Below are the code and all the weights of a small trained network. Each question names an input and a class and asks about switching units off, where a switched-off unit gives its printed mean instead of its output.

import numpy as np


def w(rows, s, z=0):
    codes = np.array(rows[::2]) - 128.0
    scale = np.full(codes.shape[1], s)
    scale[-1] = z or s
    return codes * scale


def f(y):
    return y / 2 * (1 + np.tanh(0.7978845608 * (y + 0.044715 * y**3)))


def log_softmax(a):
    a = a - a.max(-1, keepdims=True)
    return a - np.log(np.exp(a).sum(-1, keepdims=True))


def net(x, mask):
    res = np.array(x, float).reshape(1, 6) / 4 @ E
    y = f(res @ A[0][:, :-1].T + A[0][:, -1])
    res = res + np.where(mask, y, B[0][:, -1]) @ B[0][:, :-1]
    return log_softmax(res[-1] @ U[:, :-1].T + U[:, -1])


A, B = {}, {}
E = w([
[131,127,129],'x0',
[155,226,254],'x1',
[33,66,213],'x2',
[248,42,221],'x3',
[128,128,125],'x4',
[127,128,128],'x5',
],0.0044)
A[0] = w([
[130,196,192,80],'N1',
[101,116,102,182],'N2',
[117,119,124,174],'N3',
[209,106,124,30],'N4',
[254,203,45,2],'N5',
[135,222,200,88],'N6',
[129,85,81,37],'N7',
[106,152,117,155],'N8',
[189,100,147,77],'N9',
[143,104,55,40],'N10',
[123,133,129,179],'N11',
[197,78,155,99],'N12',
[149,147,120,78],'N13',
[125,37,41,89],'N14',
[9,57,220,10],'N15',
[152,200,169,54],'N16',
[137,220,196,93],'N17',
[126,222,208,99],'N18',
[194,47,142,114],'N19',
[192,64,152,118],'N20',
[17,67,212,35],'N21',
[72,163,123,108],'N22',
[183,198,69,31],'N23',
[201,87,156,95],'N24',
[167,102,157,109],'N25',
[63,173,86,132],'N26',
[91,55,116,54],'N27',
[66,213,91,105],'N28',
[65,101,180,53],'N29',
[116,39,64,78],'N30',
[192,81,164,120],'N31',
],0.0081,0.0048)
B[0] = w([
[122,94,103,163],'N1',
[120,110,159,248],'N2',
[135,123,148,211],'N3',
[69,139,78,94],'N4',
[138,184,19,194],'N5',
[116,74,109,220],'N6',
[119,109,87,69],'N7',
[111,121,146,196],'N8',
[83,133,115,118],'N9',
[102,97,66,89],'N10',
[133,124,150,222],'N11',
[66,127,132,170],'N12',
[121,133,105,77],'N13',
[107,60,116,205],'N14',
[124,172,24,198],'N15',
[125,103,80,125],'N16',
[122,78,107,220],'N17',
[113,69,120,243],'N18',
[72,115,159,198],'N19',
[71,121,148,194],'N20',
[122,170,38,198],'N21',
[87,125,137,164],'N22',
[92,156,62,120],'N23',
[68,130,127,167],'N24',
[97,127,128,136],'N25',
[42,107,157,253],'N26',
[135,120,82,104],'N27',
[1,106,151,248],'N28',
[122,148,75,109],'N29',
[130,83,107,166],'N30',
[73,126,143,196],'N31',
],0.032,0.0016)
U = w([
[105,152,140,232],'0',
[134,8,91,50],'1',
[12,201,176,9],'2',
[115,255,40,142],'3',
[114,157,159,192],'4',
[118,158,159,174],'5',
[213,185,141,33],'6',
],0.0076,0.013)

Each question gives the input, the list of numbers given to net, and the class t.
The units are the neurons (one row each of A and B). Each row of codes is followed by its name. A weight is (code - 128) times the scale printed after its matrix; where a second scale follows, it is the last column's (A, B and U).
mask holds one flag per neuron, in row order. A switched-off neuron (its flag False) gives its mean, the last column of its row in B, instead of its output. The means were averaged over made-up inputs and are rounded, as every weight is.
A unit's drop is (log p(t) with every unit on - log p(t) with that unit switched off) / (log p(t) with every unit on - log p(t) with every unit switched off).
The circuit of an input: a set's keep is (log p(t) with only the set's units on - log p(t) with every unit switched off) / (log p(t) with every unit on - log p(t) with every unit switched off). Starting from the 12 units with the biggest drops (on a tie, the unit counted first), units are removed one at a time, each time the one whose removal leaves the highest keep (on an exact tie, the one counted first), for as long as the keep stays at least 0.8.
circuit, biggest first: the units of the circuit, biggest drop first
unit that matters most: the unit with the biggest drop
k most important neurons: the k neurons with the biggest drops, biggest first
drop when u is switched off: that unit's drop, to one decimal
input [6,-2,-8,1,5,-6], class 3: unit that matters most : N5
input [3,7,6,-1,-1,6], class 1: 4 most important neurons : N18; N6; N17; N1
input [5,8,7,3,3,-6], class 1: circuit, biggest first : N18; N6
input [3,2,7,-8,2,3], class 2: 2 most important neurons : N28; N26
input [3,0,-5,3,1,-1], class 3: circuit, biggest first : N5; N26
input [-7,6,1,-8,-4,0], class 2: 3 most important neurons : N28; N26; N22
input [-2,-5,7,7,-3,2], class 2: circuit, biggest first : N19; N20
input [-3,-1,7,0,-5,-5], class 3: circuit, biggest first : N15; N21
input [-4,-8,6,-6,-4,5], class 1: 2 most important neurons : N14; N30
input [2,-6,-7,2,6,0], class 3: 2 most important neurons : N5; N18
input [3,7,0,-1,2,-6], class 1: drop when N18 is switched off : 0.2
input [-1,4,-6,8,-1,7], class 2: drop when N20 is switched off : 0.1
input [5,1,7,5,-6,-4], class 3: drop when N15 is switched off : 0.4
input [-7,-7,2,-8,4,-2], class 2: circuit, biggest first : N28
input [6,-3,-6,8,2,-3], class 2: drop when N15 is switched off : 0.0
